Below is a small trained network, with its code and all its weights. Each question gives an input and a class and asks what happens when units are switched off, that is, made to give their printed mean instead of their output.

import numpy as np


def w(rows, s, z=0):
    codes = np.array(rows[::2]) - 128.0
    scale = np.full(codes.shape[1], s)
    scale[-1] = z or s
    return codes * scale


def norm(h):
    return h / np.sqrt((h * h).mean(-1, keepdims=True) + 1e-5)


def f(y):
    return np.maximum(y, 0)


def log_softmax(a):
    a = a - a.max(-1, keepdims=True)
    return a - np.log(np.exp(a).sum(-1, keepdims=True))


def net(x, mask):
    res = np.array(x, float).reshape(1, 5) / 4 @ E
    u = 0
    for l in range(2):
        y = f(norm(res) @ A[l][:, :-1].T + A[l][:, -1])
        res = res + np.where(mask[u : u + 11], y, B[l][:, -1]) @ B[l][:, :-1]
        u += 11
    return log_softmax(norm(res)[-1] @ U[:, :-1].T + U[:, -1])


A, B = {}, {}
E = w([
[103,140,75,114,190,210],'x0',
[31,77,135,133,40,173],'x1',
[143,219,131,254,71,144],'x2',
[72,201,188,72,159,134],'x3',
[76,160,42,124,143,81],'x4',
],0.0057)
A[0] = w([
[75,89,134,157,80,200,90],'0.n1',
[89,123,101,108,143,64,99],'0.n2',
[99,210,222,116,154,41,82],'0.n3',
[86,214,170,92,157,163,2],'0.n4',
[55,153,153,193,45,191,109],'0.n5',
[175,79,214,132,159,185,138],'0.n6',
[65,191,68,167,132,83,112],'0.n7',
[176,111,240,159,106,251,40],'0.n8',
[128,86,140,113,75,169,93],'0.n9',
[2,164,222,112,138,133,85],'0.n10',
[133,251,152,109,81,167,126],'0.n11',
],0.0079,0.0045)
B[0] = w([
[169,192,93,119,72,147,218],'0.n1',
[84,166,162,142,98,121,162],'0.n2',
[155,80,77,204,105,213,200],'0.n3',
[194,2,23,193,100,141,167],'0.n4',
[183,171,147,23,127,105,255],'0.n5',
[52,149,109,150,131,103,213],'0.n6',
[63,117,190,166,172,70,205],'0.n7',
[19,92,145,173,184,71,205],'0.n8',
[117,153,53,110,94,96,180],'0.n9',
[155,58,58,167,75,166,221],'0.n10',
[146,144,186,135,190,108,208],'0.n11',
],0.0084,0.005)
A[1] = w([
[229,155,148,105,187,104,106],'1.n1',
[174,235,184,195,164,95,44],'1.n2',
[137,172,113,132,254,224,129],'1.n3',
[85,55,108,11,91,149,14],'1.n4',
[45,155,142,157,146,125,44],'1.n5',
[176,163,152,213,224,105,73],'1.n6',
[105,111,179,136,118,24,2],'1.n7',
[29,143,154,123,176,95,153],'1.n8',
[173,84,95,208,100,54,188],'1.n9',
[160,106,56,155,113,198,159],'1.n10',
[112,97,136,28,126,146,8],'1.n11',
],0.0091,0.003)
B[1] = w([
[102,220,185,129,35,108,172],'1.n1',
[161,138,194,33,187,108,211],'1.n2',
[114,100,58,122,42,167,201],'1.n3',
[233,213,190,137,163,96,213],'1.n4',
[49,47,75,120,187,155,161],'1.n5',
[129,165,140,61,59,127,228],'1.n6',
[80,76,177,107,83,179,174],'1.n7',
[17,65,180,171,140,130,192],'1.n8',
[116,47,74,186,128,222,254],'1.n9',
[91,119,84,151,76,254,200],'1.n10',
[185,181,175,100,179,104,158],'1.n11',
],0.0074,0.0068)
U = w([
[114,104,132,128,70,169,253],'0',
[180,81,61,209,95,207,99],'1',
[36,95,164,176,146,80,161],'2',
[147,195,123,54,12,137,40],'3',
[183,178,204,64,175,101,125],'4',
[138,148,125,186,154,113,4],'5',
],0.011,0.0066)

Each question gives the input, the list of numbers given to net, and the class t.
The units are the neurons (one row each of A and B). Each row of codes is followed by its name. A weight is (code - 128) times the scale printed after its matrix; where a second scale follows, it is the last column's (A, B and U).
mask holds one flag per neuron, layer by layer. A switched-off neuron (its flag False) gives its mean, the last column of its row in B, instead of its output. The means were averaged over made-up inputs and are rounded, as every weight is.
A unit's drop is (log p(t) with every unit on - log p(t) with that unit switched off) / (log p(t) with every unit on - log p(t) with every unit switched off).
The circuit of an input: a set's keep is (log p(t) with only the set's units on - log p(t) with every unit switched off) / (log p(t) with every unit on - log p(t) with every unit switched off). Starting from the 12 units with the biggest drops (on a tie, the unit counted first), units are removed one at a time, each time the one whose removal leaves the highest keep (on an exact tie, the one counted first), for as long as the keep stays at least 0.8.
units of the circuit, in order: the units of the circuit, biggest drop first
top k neurons: the k neurons with the biggest drops, biggest first
drop when u is switched off: that unit's drop, to one decimal
input [-2,2,4,3,-7], class 2: units of the circuit, in order	0.n8
input [1,6,4,8,4], class 1: units of the circuit, in order	0.n10; 0.n4
input [3,-4,-3,-4,-7], class 2: top 2 neurons	0.n6; 0.n8
input [5,7,-5,4,-8], class 2: top 4 neurons	0.n8; 0.n6; 0.n3; 1.n8
input [4,2,1,-5,7], class 2: units of the circuit, in order	0.n7; 0.n10
input [7,-5,6,8,-6], class 1: top 3 neurons	0.n4; 0.n3; 0.n5
input [6,0,-7,-1,3], class 4: units of the circuit, in order	1.n4; 1.n9
input [-5,-6,-6,-2,-4], class 3: top 2 neurons	0.n8; 1.n1
input [1,-2,6,0,4], class 4: units of the circuit, in order	1.n2; 0.n11
input [0,8,-6,0,-5], class 3: units of the circuit, in order	0.n1; 0.n9; 1.n4
input [-3,2,6,4,-3], class 4: units of the circuit, in order	0.n11; 1.n2
input [-3,5,6,-3,-4], class 4: top 3 neurons	0.n5; 0.n10; 0.n4
input [4,-3,8,4,-7], class 4: top 3 neurons	1.n2; 0.n11; 0.n5
input [3,-3,-8,-4,-1], class 4: top neuron	0.n3
input [4,2,2,-6,8], class 2: top 2 neurons	0.n7; 0.n10
input [1,-6,-5,7,-4], class 1: units of the circuit, in order	0.n3; 0.n4
input [-2,7,1,8,7], class 1: top 2 neurons	0.n10; 0.n4
input [6,7,0,4,-6], class 3: top 4 neurons	0.n1; 0.n10; 0.n5; 1.n9
input [-3,-8,-8,7,3], class 3: top 4 neurons	0.n3; 1.n3; 1.n1; 0.n5
input [-3,-4,3,-3,6], class 2: top neuron	0.n7
input [-4,0,-7,-2,-2], class 4: top 3 neurons	1.n4; 0.n8; 0.n7
input [-8,-7,-7,0,5], class 0: drop when 0.n6 is switched off	0.1
input [5,2,1,1,-8], class 2: drop when 0.n8 is switched off	1.1
input [3,-1,-6,8,7], class 1: drop when 0.n8 is switched off	0.4
